Below are the code and all the weights of a small trained network. Each question names an input and a class and asks about switching units off, where a switched-off unit gives its printed mean instead of its output.

import numpy as np


def w(rows, s, z=0):
    codes = np.array(rows[::2]) - 128.0
    scale = np.full(codes.shape[1], s)
    scale[-1] = z or s
    return codes * scale


def norm(h):
    return h / np.sqrt((h * h).mean(-1, keepdims=True) + 1e-5)


def f(y):
    return np.maximum(y, 0)


def log_softmax(a):
    a = a - a.max(-1, keepdims=True)
    return a - np.log(np.exp(a).sum(-1, keepdims=True))


def net(x, mask):
    res = np.array(x, float).reshape(1, 8) / 4 @ E
    u = 0
    for l in range(3):
        y = f(norm(res) @ A[l][:, :-1].T + A[l][:, -1])
        res = res + np.where(mask[u : u + 4], y, B[l][:, -1]) @ B[l][:, :-1]
        u += 4
    return log_softmax(norm(res)[-1] @ U[:, :-1].T + U[:, -1])


A, B = {}, {}
E = w([
[131,127,125,126],'x0',
[132,134,122,126],'x1',
[19,79,202,250],'x2',
[65,7,143,8],'x3',
[125,127,130,127],'x4',
[131,130,131,123],'x5',
[81,229,253,92],'x6',
[125,129,126,128],'x7',
],0.00056)
A[0] = w([
[200,210,120,210,225],'0.n0',
[141,56,4,184,113],'0.n1',
[209,193,108,47,3],'0.n2',
[74,230,208,72,110],'0.n3',
],0.0026,0.00058)
B[0] = w([
[67,175,115,60,244],'0.n0',
[187,175,254,94,251],'0.n1',
[103,23,79,211,217],'0.n2',
[225,98,161,123,230],'0.n3',
],0.0036,0.0017)
A[1] = w([
[72,183,255,164,253],'1.n0',
[101,53,132,20,136],'1.n1',
[55,96,159,29,114],'1.n2',
[97,25,172,44,203],'1.n3',
],0.002,0.00041)
B[1] = w([
[152,14,19,85,250],'1.n0',
[122,238,108,147,206],'1.n1',
[149,238,22,156,176],'1.n2',
[123,249,89,154,242],'1.n3',
],0.0019,0.0017)
A[2] = w([
[215,105,2,47,212],'2.n0',
[67,122,95,133,1],'2.n1',
[129,134,127,127,80],'2.n2',
[48,80,151,202,100],'2.n3',
],0.002,0.00056)
B[2] = w([
[14,50,183,204,253],'2.n0',
[197,101,141,158,136],'2.n1',
[129,125,114,153,128],'2.n2',
[158,16,4,148,150],'2.n3',
],0.0018,0.0022)
U = w([
[230,101,242,92,253],'0',
[71,13,49,202,110],'1',
[56,254,75,100,12],'2',
],0.0053,0.0004)

Each question gives the input, the list of numbers given to net, and the class t.
The units are the neurons (one row each of A and B). Each row of codes is followed by its name. A weight is (code - 128) times the scale printed after its matrix; where a second scale follows, it is the last column's (A, B and U).
mask holds one flag per neuron, layer by layer. A switched-off neuron (its flag False) gives its mean, the last column of its row in B, instead of its output. The means were averaged over made-up inputs and are rounded, as every weight is.
A unit's drop is (log p(t) with every unit on - log p(t) with that unit switched off) / (log p(t) with every unit on - log p(t) with every unit switched off).
The circuit of an input: a set's keep is (log p(t) with only the set's units on - log p(t) with every unit switched off) / (log p(t) with every unit on - log p(t) with every unit switched off). Starting from all 12 units, units are removed one at a time, each time the one whose removal leaves the highest keep (on an exact tie, the one counted first), for as long as the keep stays at least 0.8.
circuit, biggest first: the units of the circuit, biggest drop first
most important unit: the unit with the biggest drop
top k neurons: the k neurons with the biggest drops, biggest first
top k neurons in layer l: the k neurons of layer l with the biggest drops, biggest first
drop of u: that unit's drop, to one decimal
input [-4,2,5,-4,0,6,-7,-7], class 0: circuit, biggest first	0.n1
input [-4,-1,-5,7,3,-5,1,1], class 2: circuit, biggest first	1.n1; 1.n2
input [-2,0,5,8,0,0,5,-2], class 2: circuit, biggest first	0.n2; 0.n1; 1.n3; 1.n2
input [3,-3,8,-6,1,2,6,-5], class 1: top 2 neurons	0.n1; 1.n0
input [-6,7,-2,5,2,2,-4,-2], class 2: top 3 neurons in layer 1	1.n3; 1.n1; 1.n2
input [-5,4,-7,1,3,7,3,2], class 1: top 2 neurons	0.n2; 0.n1
input [1,-4,-8,0,-7,-8,5,-6], class 1: top 2 neurons in layer 0	0.n2; 0.n1
input [7,-5,4,7,8,3,-2,-6], class 2: circuit, biggest first	0.n2; 1.n3; 1.n2
input [-1,4,-8,6,-2,7,0,1], class 1: top 4 neurons	0.n2; 0.n0; 2.n0; 0.n1
input [4,-1,1,0,6,-2,-1,2], class 0: top 2 neurons	0.n1; 0.n0
input [1,-8,2,5,5,1,4,7], class 2: top 2 neurons	0.n1; 1.n3
input [-5,-4,1,3,-4,4,1,-6], class 2: top 2 neurons	0.n1; 1.n3
input [2,-6,-5,2,5,6,-8,-6], class 0: top 2 neurons	0.n1; 1.n0
input [0,-8,-2,3,-7,6,-1,5], class 2: most important unit	0.n3
input [-7,-6,-6,-6,-4,5,-2,5], class 1: top 3 neurons	0.n2; 1.n3; 2.n0
input [2,8,-4,3,5,-5,-7,7], class 0: top 3 neurons	0.n1; 0.n0; 1.n0
input [-6,5,-3,2,-6,0,-5,5], class 0: top 2 neurons	0.n1; 0.n0
input [6,0,-2,-1,-2,8,-1,3], class 1: drop of 0.n3	-0.2
input [-2,6,3,7,-2,3,-2,-4], class 2: drop of 1.n1	0.1
input [7,1,-3,-2,-8,-2,1,-5], class 1: drop of 0.n1	0.5
